Below is a small trained network, with its code and all its weights. Each question gives an input and a class and asks what happens when units are switched off, that is, made to give their printed mean instead of their output.

import numpy as np


def w(rows, s, z=0):
    codes = np.array(rows[::2]) - 128.0
    scale = np.full(codes.shape[1], s)
    scale[-1] = z or s
    return codes * scale


def f(y):
    return np.maximum(y, 0)


def log_softmax(a):
    a = a - a.max(-1, keepdims=True)
    return a - np.log(np.exp(a).sum(-1, keepdims=True))


def net(x, mask):
    res = np.array(x, float).reshape(1, 7) / 4 @ E
    y = f(res @ A[0][:, :-1].T + A[0][:, -1])
    res = res + np.where(mask, y, B[0][:, -1]) @ B[0][:, :-1]
    return log_softmax(res[-1] @ U[:, :-1].T + U[:, -1])


A, B = {}, {}
E = w([
[63,55,81,45,174,25,72,63,21,128,124],'x0',
[30,135,125,107,139,134,220,41,198,218,64],'x1',
[221,219,146,156,63,226,167,167,176,37,222],'x2',
[115,225,250,152,238,205,138,16,218,22,244],'x3',
[31,240,44,182,182,232,185,108,34,139,175],'x4',
[44,98,130,158,151,172,214,102,216,241,22],'x5',
[134,175,49,3,7,26,245,9,186,78,210],'x6',
],0.0035)
A[0] = w([
[47,89,6,42,74,42,134,155,19,220,58,173],'n0',
[215,117,178,23,91,23,38,88,96,11,227,155],'n1',
[51,216,175,41,81,168,248,5,248,135,158,184],'n2',
[179,24,239,239,208,193,65,204,214,221,12,166],'n3',
[60,240,170,218,230,245,161,101,133,102,209,222],'n4',
[234,214,183,154,22,174,70,206,144,3,246,242],'n5',
[69,212,202,233,241,238,80,137,76,95,195,169],'n6',
[45,104,12,30,57,44,147,137,14,218,74,180],'n7',
[47,159,87,23,65,56,248,15,233,176,99,232],'n8',
[159,212,217,241,221,247,61,209,90,77,200,217],'n9',
[172,30,114,45,78,5,32,88,58,47,162,253],'n10',
[43,221,197,226,245,237,86,112,78,105,204,163],'n11',
[49,7,45,138,142,46,74,210,35,248,11,249],'n12',
[58,4,172,165,180,48,56,161,136,250,18,219],'n13',
[147,194,128,18,37,76,242,24,241,57,195,233],'n14',
[191,84,178,24,116,25,37,61,85,10,242,204],'n15',
],0.0035,0.0027)
B[0] = w([
[28,14,11,43,15,16,184,16,14,237,77,220],'n0',
[242,140,198,19,183,20,22,217,38,20,246,207],'n1',
[23,249,246,24,90,215,250,14,238,216,244,214],'n2',
[142,68,243,248,164,196,13,228,243,184,20,223],'n3',
[37,244,163,211,218,241,206,27,93,30,161,232],'n4',
[252,237,113,130,68,183,81,240,143,15,242,245],'n5',
[41,243,72,237,237,237,81,39,32,21,50,218],'n6',
[31,21,11,36,24,28,218,19,9,233,105,220],'n7',
[27,129,194,10,23,81,243,24,214,249,229,224],'n8',
[143,239,65,243,188,247,63,141,77,15,70,243],'n9',
[194,26,132,11,163,6,20,162,32,127,126,225],'n10',
[21,237,96,233,245,236,106,16,30,15,71,216],'n11',
[20,13,36,183,62,15,33,131,84,247,7,254],'n12',
[28,11,181,210,153,27,13,199,199,244,5,229],'n13',
[162,206,235,16,51,70,237,101,212,138,249,235],'n14',
[227,147,208,13,229,17,28,166,22,22,241,216],'n15',
],0.0035,0.0063)
U = w([
[21,227,125,236,245,242,103,19,35,29,99,95],'0',
[235,213,78,230,21,241,124,236,180,58,166,186],'1',
[48,210,230,19,47,147,254,18,244,189,243,155],'2',
[243,116,209,13,178,15,27,204,52,23,234,2],'3',
[26,18,9,71,31,26,142,50,17,231,67,80],'4',
[57,20,234,228,166,87,24,206,240,229,17,144],'5',
],0.0037,0.00092)

Each question gives the input, the list of numbers given to net, and the class t.
The units are the neurons (one row each of A and B). Each row of codes is followed by its name. A weight is (code - 128) times the scale printed after its matrix; where a second scale follows, it is the last column's (A, B and U).
mask holds one flag per neuron, in row order. A switched-off neuron (its flag False) gives its mean, the last column of its row in B, instead of its output. The means were averaged over made-up inputs and are rounded, as every weight is.
A unit's drop is (log p(t) with every unit on - log p(t) with that unit switched off) / (log p(t) with every unit on - log p(t) with every unit switched off).
The circuit of an input: a set's keep is (log p(t) with only the set's units on - log p(t) with every unit switched off) / (log p(t) with every unit on - log p(t) with every unit switched off). Starting from the 12 units with the biggest drops (on a tie, the unit counted first), units are removed one at a time, each time the one whose removal leaves the highest keep (on an exact tie, the one counted first), for as long as the keep stays at least 0.8.
units of the circuit, in order: the units of the circuit, biggest drop first
unit that matters most: the unit with the biggest drop
k most important neurons: the k neurons with the biggest drops, biggest first
drop of u: that unit's drop, to one decimal
input [0,-8,-6,-6,3,-6,-4], class 4: units of the circuit, in order => (n12; n0)
input [-5,-5,3,-1,-2,-1,7], class 3: units of the circuit, in order => (n1; n15)
input [-2,-1,5,0,0,-3,0], class 1: unit that matters most => n5
input [4,7,1,-2,7,-7,6], class 2: units of the circuit, in order => (n14; n8)
input [-2,-4,-6,5,-7,3,3], class 3: units of the circuit, in order => (n15; n1; n12)
input [-6,0,2,6,-6,-2,-7], class 0: units of the circuit, in order => (n6; n9)
input [5,-2,8,-7,2,-3,6], class 3: units of the circuit, in order => (n1; n15)
input [8,6,-4,5,-3,1,-5], class 5: 2 most important neurons => (n13; n3)
input [-2,-3,4,3,-7,5,-4], class 1: 2 most important neurons => (n12; n5)
input [7,6,-5,7,8,4,5], class 2: drop of n9 => 0.0
input [2,-4,-4,0,0,4,-3], class 5: drop of n3 => 0.2
input [3,0,0,0,-4,-2,8], class 3: drop of n9 => -0.1
